Below are the code and all the weights of a small trained network. Each question names an input and a class and asks about switching units off, where a switched-off unit gives its printed mean instead of its output.

import numpy as np


def w(rows, s, z=0):
    codes = np.array(rows[::2]) - 128.0
    scale = np.full(codes.shape[1], s)
    scale[-1] = z or s
    return codes * scale


def norm(h):
    return h / np.sqrt((h * h).mean(-1, keepdims=True) + 1e-5)


def f(y):
    return np.maximum(y, 0)


def log_softmax(a):
    a = a - a.max(-1, keepdims=True)
    return a - np.log(np.exp(a).sum(-1, keepdims=True))


def net(x, mask):
    res = np.array(x, float).reshape(1, 7) / 4 @ E
    u = 0
    for l in range(2):
        y = f(norm(res) @ A[l][:, :-1].T + A[l][:, -1])
        res = res + np.where(mask[u : u + 7], y, B[l][:, -1]) @ B[l][:, :-1]
        u += 7
    return log_softmax(norm(res)[-1] @ U[:, :-1].T + U[:, -1])


A, B = {}, {}
E = w([
[96,39,124,141,159,100,132,176,136],'x0',
[139,102,88,140,82,178,99,115,137],'x1',
[133,136,137,134,138,135,140,133,133],'x2',
[150,147,192,93,104,119,48,206,136],'x3',
[129,100,146,131,33,174,172,177,8],'x4',
[144,165,148,149,162,143,174,164,152],'x5',
[178,124,254,236,101,127,116,52,137],'x6',
],0.005)
A[0] = w([
[116,190,81,84,151,123,114,197,103,185],'0.n0',
[193,220,87,110,117,177,98,68,89,7],'0.n1',
[109,1,117,137,192,172,79,147,111,234],'0.n2',
[118,7,119,177,124,121,118,181,177,64],'0.n3',
[135,70,90,179,143,166,96,126,128,83],'0.n4',
[114,88,137,129,21,158,192,185,96,118],'0.n5',
[136,102,79,142,131,119,203,65,126,4],'0.n6',
],0.0069,0.0012)
B[0] = w([
[106,94,164,142,95,158,141,111,111,254],'0.n0',
[57,195,140,116,189,29,132,116,85,202],'0.n1',
[117,172,136,175,123,129,155,130,128,238],'0.n2',
[134,228,132,128,153,85,156,110,129,215],'0.n3',
[60,150,141,75,190,99,121,121,161,171],'0.n4',
[194,125,145,125,155,84,131,46,131,252],'0.n5',
[176,122,178,168,23,112,92,255,183,203],'0.n6',
],0.0095,0.0044)
A[1] = w([
[154,143,120,101,123,168,153,105,142,3],'1.n0',
[138,176,181,91,70,88,101,171,144,162],'1.n1',
[115,142,101,160,161,120,61,140,213,90],'1.n2',
[98,115,190,209,193,130,133,73,157,198],'1.n3',
[161,160,165,144,84,92,112,75,148,150],'1.n4',
[159,162,99,58,186,109,94,72,254,94],'1.n5',
[47,86,26,39,143,177,196,144,97,112],'1.n6',
],0.0073,0.0023)
B[1] = w([
[79,134,123,100,176,122,254,63,171,128],'1.n0',
[101,129,11,151,83,142,129,177,223,230],'1.n1',
[183,68,163,115,57,79,182,105,92,196],'1.n2',
[55,159,103,53,130,194,57,108,66,253],'1.n3',
[106,42,84,126,147,152,166,193,150,248],'1.n4',
[208,75,118,140,135,146,189,124,49,218],'1.n5',
[79,88,216,178,165,159,82,86,159,179],'1.n6',
],0.0071,0.0068)
U = w([
[250,81,144,105,124,85,156,94,65,171],'0',
[155,110,120,126,58,127,115,183,223,171],'1',
[92,208,126,127,163,44,129,125,116,16],'2',
[95,96,101,102,131,144,149,160,98,207],'3',
[94,91,168,139,130,197,90,106,150,2],'4',
],0.011,0.00086)

Each question gives the input, the list of numbers given to net, and the class t.
The units are the neurons (one row each of A and B). Each row of codes is followed by its name. A weight is (code - 128) times the scale printed after its matrix; where a second scale follows, it is the last column's (A, B and U).
mask holds one flag per neuron, layer by layer. A switched-off neuron (its flag False) gives its mean, the last column of its row in B, instead of its output. The means were averaged over made-up inputs and are rounded, as every weight is.
A unit's drop is (log p(t) with every unit on - log p(t) with that unit switched off) / (log p(t) with every unit on - log p(t) with every unit switched off).
The circuit of an input: a set's keep is (log p(t) with only the set's units on - log p(t) with every unit switched off) / (log p(t) with every unit on - log p(t) with every unit switched off). Starting from the 12 units with the biggest drops (on a tie, the unit counted first), units are removed one at a time, each time the one whose removal leaves the highest keep (on an exact tie, the one counted first), for as long as the keep stays at least 0.8.
units of the circuit, in order: the units of the circuit, biggest drop first
most important unit: the unit with the biggest drop
top k neurons: the k neurons with the biggest drops, biggest first
top k neurons in layer l: the k neurons of layer l with the biggest drops, biggest first
input [-6,-5,6,-8,4,-3,8], class 1: units of the circuit, in order	[0.n6 1.n5]
input [5,6,2,5,2,2,5], class 3: top 2 neurons	[1.n4 0.n6]
input [8,5,-1,-5,5,-7,3], class 2: most important unit	0.n3
input [1,-4,1,8,7,7,5], class 1: top 2 neurons in layer 1	[1.n1 1.n5]
input [-4,6,-7,3,3,-4,-7], class 4: units of the circuit, in order	[1.n6 0.n6]
input [-4,5,8,2,5,-7,0], class 0: top 3 neurons	[0.n5 1.n3 0.n2]
input [-1,-5,-7,8,3,8,-7], class 1: top 3 neurons in layer 1	[1.n3 1.n1 1.n5]
input [-1,-3,1,5,2,1,-8], class 4: units of the circuit, in order	[1.n6 0.n6 0.n0]
input [7,-3,-4,-4,8,-8,-1], class 0: top 2 neurons in layer 0	[0.n5 0.n1]
input [-2,0,-2,3,2,-2,-5], class 4: top 2 neurons	[0.n6 1.n6]
input [-3,2,6,-3,-7,-5,-8], class 4: top 2 neurons	[1.n6 0.n5]
input [-4,-3,-2,4,3,8,-5], class 4: top 2 neurons	[0.n0 0.n6]
input [2,-6,3,-1,8,2,-7], class 0: top 2 neurons in layer 1	[1.n3 1.n1]
input [-8,-8,4,8,-5,1,0], class 1: top 2 neurons	[1.n1 0.n5]
input [8,-4,8,8,-8,7,-2], class 0: top neuron in layer 1	[1.n5]
input [-7,3,-2,-1,-6,3,-8], class 4: top 4 neurons	[1.n6 0.n0 0.n5 0.n3]
input [-3,-1,-6,1,0,-2,-4], class 4: top 4 neurons	[1.n6 0.n0 0.n6 0.n3]
input [7,-1,3,4,-2,6,5], class 2: top 2 neurons in layer 0	[0.n3 0.n6]
input [-7,1,2,-2,1,7,7], class 2: top 2 neurons	[0.n1 0.n0]
input [-2,5,-3,-3,5,3,-1], class 0: units of the circuit, in order	[0.n5]
input [0,5,5,1,-4,-4,5], class 3: top 2 neurons	[1.n3 0.n5]
input [0,-6,6,0,1,-6,4], class 3: units of the circuit, in order	[1.n4 0.n5]
